Here is a tiny trained network, its code and every weight. The questions are about switching its units off for an input and a class, where a switched-off unit gives its printed mean instead of its output.

import numpy as np


def w(rows, s, z=0):
    codes = np.array(rows[::2]) - 128.0
    scale = np.full(codes.shape[1], s)
    scale[-1] = z or s
    return codes * scale


def norm(h):
    return h / np.sqrt((h * h).mean(-1, keepdims=True) + 1e-5)


def f(y):
    return np.maximum(y, 0)


def log_softmax(a):
    a = a - a.max(-1, keepdims=True)
    return a - np.log(np.exp(a).sum(-1, keepdims=True))


def net(x, mask):
    res = np.array(x, float).reshape(1, 7) / 4 @ E
    u = 0
    for l in range(2):
        y = f(norm(res) @ A[l][:, :-1].T + A[l][:, -1])
        res = res + np.where(mask[u : u + 3], y, B[l][:, -1]) @ B[l][:, :-1]
        u += 3
    return log_softmax(norm(res)[-1] @ U[:, :-1].T + U[:, -1])


A, B = {}, {}
E = w([
[184,182,140,103,77,61,75,111],'x0',
[184,188,158,205,245,125,84,187],'x1',
[120,127,34,113,161,143,168,130],'x2',
[42,233,158,127,28,4,139,193],'x3',
[100,112,98,44,119,169,178,183],'x4',
[94,77,146,236,204,74,87,169],'x5',
[185,109,151,91,170,3,165,190],'x6',
],0.0034)
A[0] = w([
[98,157,153,130,107,175,133,178,6],'L0N0',
[156,119,147,254,148,129,66,80,147],'L0N1',
[138,142,95,55,76,150,192,152,14],'L0N2',
],0.0059,0.0017)
B[0] = w([
[84,155,57,222,168,83,172,125,155],'L0N0',
[165,209,218,49,241,186,78,165,253],'L0N1',
[254,195,165,90,154,134,89,113,202],'L0N2',
],0.0057,0.0039)
A[1] = w([
[148,100,128,86,51,167,114,37,4],'L1N0',
[1,112,95,234,142,136,187,166,147],'L1N1',
[63,120,164,168,156,170,69,82,208],'L1N2',
],0.006,0.0018)
B[1] = w([
[144,79,93,153,73,131,128,2,244],'L1N0',
[178,34,35,159,149,95,230,178,213],'L1N1',
[212,165,100,48,164,164,154,116,255],'L1N2',
],0.0068,0.0029)
U = w([
[217,150,154,104,231,214,111,151,198],'0',
[93,196,211,125,76,2,83,184,188],'1',
[125,56,52,164,137,72,239,196,139],'2',
[152,104,119,95,18,175,131,17,178],'3',
[50,171,123,180,69,153,118,137,36],'4',
[42,86,160,163,93,150,77,151,2],'5',
],0.0087,0.0051)

Each question gives the input, the list of numbers given to net, and the class t.
The units are the neurons (one row each of A and B). Each row of codes is followed by its name. A weight is (code - 128) times the scale printed after its matrix; where a second scale follows, it is the last column's (A, B and U).
mask holds one flag per neuron, layer by layer. A switched-off neuron (its flag False) gives its mean, the last column of its row in B, instead of its output. The means were averaged over made-up inputs and are rounded, as every weight is.
A unit's drop is (log p(t) with every unit on - log p(t) with that unit switched off) / (log p(t) with every unit on - log p(t) with every unit switched off).
The circuit of an input: a set's keep is (log p(t) with only the set's units on - log p(t) with every unit switched off) / (log p(t) with every unit on - log p(t) with every unit switched off). Starting from all 6 units, units are removed one at a time, each time the one whose removal leaves the highest keep (on an exact tie, the one counted first), for as long as the keep stays at least 0.8.
units of the circuit, in order: the units of the circuit, biggest drop first
k most important neurons: the k neurons with the biggest drops, biggest first
top k neurons in layer l: the k neurons of layer l with the biggest drops, biggest first
drop of u: that unit's drop, to one decimal
input [-4,8,2,8,4,5,6], class 2: units of the circuit, in order -> [L1N1 L0N1]
input [-8,4,-2,5,7,-6,-6], class 2: units of the circuit, in order -> [L0N0 L1N1]
input [0,0,6,-2,2,4,4], class 2: most important neuron -> [L0N1]
input [-6,2,0,2,4,-3,-6], class 2: top 2 neurons in layer 0 -> [L0N0 L0N1]
input [-5,-5,-7,-8,8,1,0], class 3: units of the circuit, in order -> [L0N1 L1N0]
input [6,6,-3,8,8,5,-3], class 2: units of the circuit, in order -> [L1N1 L0N1 L0N2 L0N0]
input [-1,7,0,8,-1,4,-6], class 0: units of the circuit, in order -> [L0N1 L1N2]
input [6,1,4,-5,0,-7,2], class 3: 3 most important neurons -> [L0N1 L1N0 L1N2]
input [3,4,5,-6,6,-4,-5], class 3: top 2 neurons in layer 1 -> [L1N0 L1N2]
input [-4,3,4,4,-2,-5,1], class 1: 3 most important neurons -> [L0N2 L1N2 L0N1]
input [3,-5,0,1,4,7,-8], class 2: 2 most important neurons -> [L1N1 L0N2]
input [5,1,-5,-6,4,-7,1], class 3: 2 most important neurons -> [L0N1 L1N0]
input [1,0,3,0,-8,-7,5], class 3: top 2 neurons in layer 0 -> [L0N1 L0N0]
input [-7,-7,-3,1,-1,5,-1], class 2: units of the circuit, in order -> [L1N1]
input [-8,8,3,4,4,6,-1], class 2: 2 most important neurons -> [L1N1 L0N2]
input [-2,-1,2,-1,5,8,-3], class 2: 2 most important neurons -> [L1N1 L0N2]
input [-6,6,2,3,4,2,4], class 2: drop of L1N1 -> 0.1
input [-7,0,-6,5,-6,1,-1], class 0: drop of L1N2 -> 0.3
input [-7,7,-3,1,5,1,0], class 2: drop of L1N1 -> 0.5
